-716	-254	309	-182	589	-638	165
66	70	156	59	216	-248	165
170	-22	56	36	184	-203	61
result: 589, -716

20	-6	7	9	5	-27
28	16	-50	29	-29	0
result: 29, -50

19	-7	38	-46	-31
9	-7	-27	-28	-16
-36	7	-17	-7	-22
result: 38, -46

86	104	135	251	30 result: 251, 30

19	77	59	45	36	5 result: 77, 5

747	-467	-59	125	-624 result: 747, -624

5251	7866	3214	3571 result: 7866, 3214

-35	45	-39	-45	38 result: 45, -45
---
[[ 688  -36 -355  -21  755 -233]
 [ 662  -95   63  299 -722  293]] result: -233

[7222 3063 9027 6777] result: 7222

[-33 -49  44 -31 -35] result: -33

[28 87 24  9 29] result: 28

[[16 30 34 75 32 34 20]
 [26 28 34 50 27 29 29]
 [23 28 30 67 30 31 26]] result: 23

[118 315 780 333 309] result: 315

[ 20 -39  12   9 -15  27 -12] result: -12
---
array([2942, 1086, 3059, 1224, 8110]) Out: 8110, 2942

array([2, 5, 1, 5, 8, 3, 2]) Out: 2, 2

array([[-429,  361, -298,  890, -550, -764],
       [-791,  434,  630, -651, -650, -257]]) Out: -764, -791

array([[4000, 6666, 2098, 2871, 9252, 2761, 9419],
       [7849, 4655, 8641, 5944, 6744, 3108, 4532]]) Out: 9419, 7849

array([[321, 408, 587, 243],
       [407, 412, 760, 608],
       [385, 508, 440, 406]]) Out: 243, 385

array([[4, 4, 5, 4, 5],
       [3, 7, 4, 7, 6],
       [2, 3, 5, 3, 4]]) Out: 5, 2
---
[[ 61  50 130 134  90 163 157 155  93  81 102 151 128 173]
 [116  39  83  41  76 117 101  83 100  59 115 155  98  70]
 [ 27  75 142 154 145 118 200 116  76 140 119  55 183 137]
 [ 74  76 128 146 161  97 164 122 114 132  95 120 170 149]
 [170   8 130 176  51  87 106  67 156  41 142 104  74 176]] result: 74

[[ 69 148  90 139  93 153  90 118]
 [139  12 205  93 179  66 241 225]
 [162  30 161 102 163  87 219  77]
 [140  24 116 157 119 118 181 152]
 [ 54 184  25 191  61 161  82 214]
 [146 117  76 161 111 134 193 115]
 [167 108 172  61 167  95 130 105]] result: 146

[[39 33  9 55 18 27 26 33 51 41 80]
 [25 59 65 26  9 36 66 64 37 59 69]
 [36 73 23 17 55 45 58 18 32 58 38]
 [34 38 70 66 58 55 82 58 29 14 59]
 [57  9 76 78 89 45 13 83 38 50  8]
 [ 9 75 57 87 12 52 46 79 20 88 89]
 [16 73 13 74 34 57 70 51 12 14 47]
 [19 16 27  7 87 18 10 20 49 21 54]
 [16 27 18 39 83 45 76 75 84 86 81]
 [74 26 52 34 22 44 73 43 69 66 58]] result: 16

[[2478 4076 6718 5580 5222 2027 4601 5988]
 [5257 6052 5669 5539 5422 4104 5054 5893]
 [4165 4486 5357 4815 5657 3443 5338 5657]
 [3911 3324 5935 6689 6065 6666 7738 6097]
 [3994 3184 4990 6416 4371 5096 5668 3259]
 [7393 6007 4552 3856 7341 8042 3377 2997]
 [4684 2977 5093 4937 4198 4215 3124 5071]
 [4437 6218 6800 6737 3442 5843 1722 4293]
 [4448 7147 5684 4952 3001 7132 5847 5615]
 [5860 4346 4763 7148 2640 5151 5924 4463]
 [3182 5850 7315 5270 5298 6098 3088 6791]
 [5290 3818 5330 4455 9750 3318 6506 6339]] result: 3182

[[4 3 2 5 3 6]
 [2 2 2 4 3 5]
 [3 3 2 3 2 5]
 [6 1 3 5 4 4]
 [4 2 2 1 6 6]
 [6 3 3 4 4 6]
 [5 7 6 2 2 2]
 [1 5 1 3 2 1]
 [4 3 4 5 6 2]] result: 1

[[236 651 826 528 179 457 537 513 502]
 [451 447 437 430 366 389 461 332 464]
 [459 430 380 472 363 544 485 328 446]
 [525 360 383 336 441 494 449 383 344]
 [470 321 316 398 581 566 412 219 282]
 [445 288 298 321 552 453 342 193 298]
 [456 212 247 333 552 524 362 236 186]
 [517 182 218 370 548 461 339 165 255]
 [417  81 219 407 591 507 216 221 190]
 [438  89 181 362 676 455 184 176 265]
 [512  73 194 357 545 450 268 228 286]] result: 438

[[  13   -3  471  171   20  157 -100  144  -41]
 [ 255 -175 -168  494  362  311   76   49 -285]
 [ 252  154  -62 -530   76  -36 -151   76  204]
 [ 448  272  115  110  349  -16  -25  163  228]
 [ 163  -28   44  425  377  162  -29  -24  -69]
 [ 349  -11  -76  380  378  239   59   93 -117]
 [ 366 -176   50  540   28 -155  150  -56 -245]
 [ 246  149  396  112   38  373   32  367  -55]
 [ 335  122 -169 -491   84  100  -49  214  105]
 [ 547   -7    8  553  134  122  235   60 -275]
 [ 344  -38  138  530  161 -234   29 -177  -77]] result: 547
---
136	151	212	117	19	81 value 136, 81

58	63	48	49	90	2 value 58, 2

927	755	213	788	301	329 value 927, 329

-8	38	-8	-2
-47	-18	-7	-2
-29	-42	-25	-26
value -8, -26

47	0	40	9	25	-37	-2 value 47, -2

22	17	36	-10	3	-14	-28 value 22, -28

148	238	48	150 value 148, 150
---
[-1.90 -6.76 -5.02  1.54 -5.11] -> 1.54, -1.90

[ 3.42  6.65 -6.13 -0.99 -5.97 -1.46] -> 6.65, 3.42

[[-0.33 -0.12 -1.07  2.13  3.05  0.54  4.86]
 [-0.46  0.50 -0.33  1.59  4.66 -0.48  3.57]
 [-0.09 -0.95 -1.81  2.33  0.65  1.61  5.16]] -> 5.16, 4.86

[ 2.44 -6.76 -2.45  5.91] -> 5.91, 2.44

[[ 2.25  0.07  1.70 -1.46  0.55 -1.10]
 [-2.41 -2.99  1.48 -2.79 -6.74  0.11]] -> 2.25, 1.70

[[-0.39  0.29  0.26  0.32  0.81]
 [-2.34  1.43  2.43  0.84  1.34]
 [ 0.75 -2.97  3.32 -0.22 -5.02]] -> 3.32, 2.43
---
Q: [ -39 -864  868 -161  196]
A: -161
Q: [199  53  71   7]
A: 71
Q: [-42   4  28  11]
A: 28
Q: [287 979 152 184]
A: 152
Q: [4411 3714 9582 5748 4059 1641 1964]
A: 1641
Q: [ 7 10 92 36]
A: 92
Q: [7 3 2 3 1]
A: 3
Q: [995 170 140 350]
A: 140
Q: [551 640 422 814 403 187 540]
A: 187
Q: [779 550  72 723 671 836 567]
A: 836
---
[[-0.99  0.33 -1.65  0.27  1.59  1.22]
 [ 0.34 -5.81 -2.48 -6.77 -4.21  4.21]
 [-1.51  0.42 -4.74 -1.62  1.46  5.11]]	1.46

[[-3.37  1.63  0.72 -0.75]
 [ 1.76  1.45 -5.74 -3.52]]	-5.74

[[ 2.18 -2.39  0.87 -1.79]
 [-6.77  0.26  1.25 -1.52]]	1.25

[-2.40 -0.45  1.88 -4.84 -3.75]	-4.84

[-5.16 -4.47  0.27  0.11 -1.00]	0.11

[ 0.42 -5.77  3.24  3.80 -4.79  1.01]	-4.79
